Each row is followed by its class. Each block has new classes.
-1.4; -18.2; -9.0; -6.7; -5.1; 4.6; 0.0; -11.5; -7.4; -10.5; -0.3; 7.6; 1.5; -32.3; -31.2; 12.3; 5.2; -10.7; -5.1; 7.8; -1.8; 23.2; 7.1; 7.5; -21.0; -6.5; -10.6; -16.3; 36.6; 10.4; -8.1; 0.3; -20.8; 30.2; -6.0; -9.1
M
-1.0; -25.0; 0.7; -0.1; -20.5; 14.9; -7.7; -15.5; -9.8; -9.4; 22.8; 6.3; 25.1; -30.5; -18.7; 11.1; -9.9; -2.5; -12.8; 10.3; 25.6; 19.5; 17.4; 11.4; -14.1; 0.1; -8.6; -8.8; 15.4; 5.0; 19.0; 18.0; -5.4; 28.2; -2.0; -14.9
J
12.7; -15.1; 34.8; -6.0; -6.2; -23.7; -16.2; 15.3; 4.9; -9.2; -6.2; -12.4; -9.5; 7.1; 32.0; -20.0; -28.6; 4.7; 16.0; -0.4; 21.9; -31.6; -20.0; -16.2; 24.2; 7.0; 11.4; 8.2; -18.2; -18.2; 24.2; 6.9; 19.7; -9.9; 7.8; 13.3
B
18.8; -13.4; 43.6; -10.3; 1.3; -44.4; -16.3; 19.2; 5.6; 0.2; -26.8; -13.7; -22.7; 14.7; 35.2; -15.9; -24.8; -0.5; 31.8; -5.9; 12.6; -42.4; -41.0; -23.6; 21.7; 3.5; 11.8; 0.0; -14.3; -22.3; 13.9; -8.1; 21.8; -10.8; 6.2; 23.7
W
1.7; -10.9; 11.7; -9.6; 7.8; -23.2; -4.1; 3.2; 3.0; 3.4; -19.0; -1.6; -6.2; -13.6; -10.8; 3.2; -0.4; -7.0; 16.1; 4.8; -3.9; -3.4; -18.3; -3.4; -7.1; 2.5; 0.6; -14.2; 25.4; -3.3; -9.2; -14.2; -5.2; 11.4; -2.6; 11.8
W
8.9; -36.2; 26.6; 0.2; -30.0; 9.5; -19.1; -7.8; -8.6; -21.2; 32.4; -4.8; 20.6; -13.1; 10.6; -18.8; -31.2; 6.7; -13.4; 3.2; 44.3; -0.1; 15.2; -4.7; 5.0; 6.9; -2.5; 6.2; -17.8; -9.8; 50.0; 37.5; 17.2; 24.0; 6.6; -12.8
B
18.2; -20.3; 38.2; -19.2; 0.8; -39.9; -19.8; 14.1; 6.9; -4.3; -17.8; -13.5; -21.7; 5.3; 31.5; -14.9; -22.0; -3.7; 29.8; 4.0; 12.8; -31.2; -32.6; -21.3; 19.0; 2.3; 10.6; -5.3; -4.6; -19.3; 13.7; -6.9; 14.6; 4.2; 5.6; 21.6
C
17.0; -42.6; 41.5; -18.5; -14.8; -21.9; -27.2; 2.2; -3.3; -16.9; 1.7; -8.3; 1.1; -9.9; 22.5; -18.8; -30.0; 0.7; 14.1; 3.8; 35.3; -21.4; -16.5; -13.9; 10.5; 4.8; 4.2; -3.4; -2.9; -19.1; 35.5; 16.2; 14.2; 17.7; 3.2; 13.7
Q
4.3; -16.8; 15.2; 2.3; -12.2; -2.3; -12.4; -2.7; -4.4; -10.5; 11.2; -0.2; 4.5; -10.9; 2.1; -5.0; -12.3; -0.2; 2.0; 5.8; 16.1; -2.7; 5.0; -4.4; 2.7; 1.6; -0.6; -5.4; -0.1; -3.5; 16.9; 11.5; 2.8; 14.5; 0.7; -2.6
B
14.9; -41.0; 52.8; 0.1; -26.7; -3.2; -32.2; 1.7; -9.9; -23.7; 34.0; -13.6; 17.0; 7.1; 44.7; -33.5; -53.6; 14.5; -6.6; -5.3; 57.6; -25.7; 4.7; -16.2; 27.3; 15.4; 12.6; 20.7; -55.5; -25.7; 68.3; 46.4; 35.0; 3.0; 11.8; -2.3
B
9.1; -19.2; 24.2; -16.2; -10.1; -26.3; -14.7; 3.8; 2.2; -6.5; -12.4; -2.4; -8.8; -12.6; 3.3; -4.6; -13.1; -8.2; 14.4; 2.6; 11.6; -9.8; -16.9; -6.9; 2.8; 2.8; 0.5; -11.6; 12.6; -10.5; 10.8; -2.0; 3.1; 14.7; 2.1; 15.3
J
10.3; -21.6; 23.4; -8.5; -11.0; -15.4; -21.5; -0.9; 0.4; -5.8; -0.2; -2.7; -0.1; -9.7; 4.4; -9.9; -15.8; -5.5; 7.3; -1.4; 18.2; -9.7; -7.8; -4.6; 4.6; 2.8; 2.2; -5.0; 0.7; -9.6; 17.9; 9.3; 4.5; 13.5; 0.1; 4.7
Q
7.6; 0.4; 17.0; -11.6; 12.7; -34.6; -7.6; 14.4; 12.7; 7.7; -25.6; -5.6; -34.5; 9.6; 11.9; -1.3; -1.8; -7.5; 25.4; -1.7; -13.7; -20.5; -31.9; -11.9; 37.8; -2.1; 6.9; -9.1; 12.8; -14.7; -11.9; -24.8; 2.6; -7.6; -1.9; 20.2
B
2.3; -32.8; 13.4; 3.8; -29.7; 16.7; -16.4; -16.0; -14.4; -15.1; 36.7; -0.8; 28.5; -16.4; 2.6; -14.7; -27.0; 7.5; -20.1; 4.5; 40.5; 10.3; 25.9; 1.5; -0.4; 5.9; -0.2; 6.0; -22.0; -2.7; 43.6; 39.3; 9.2; 27.1; 4.7; -19.2
T
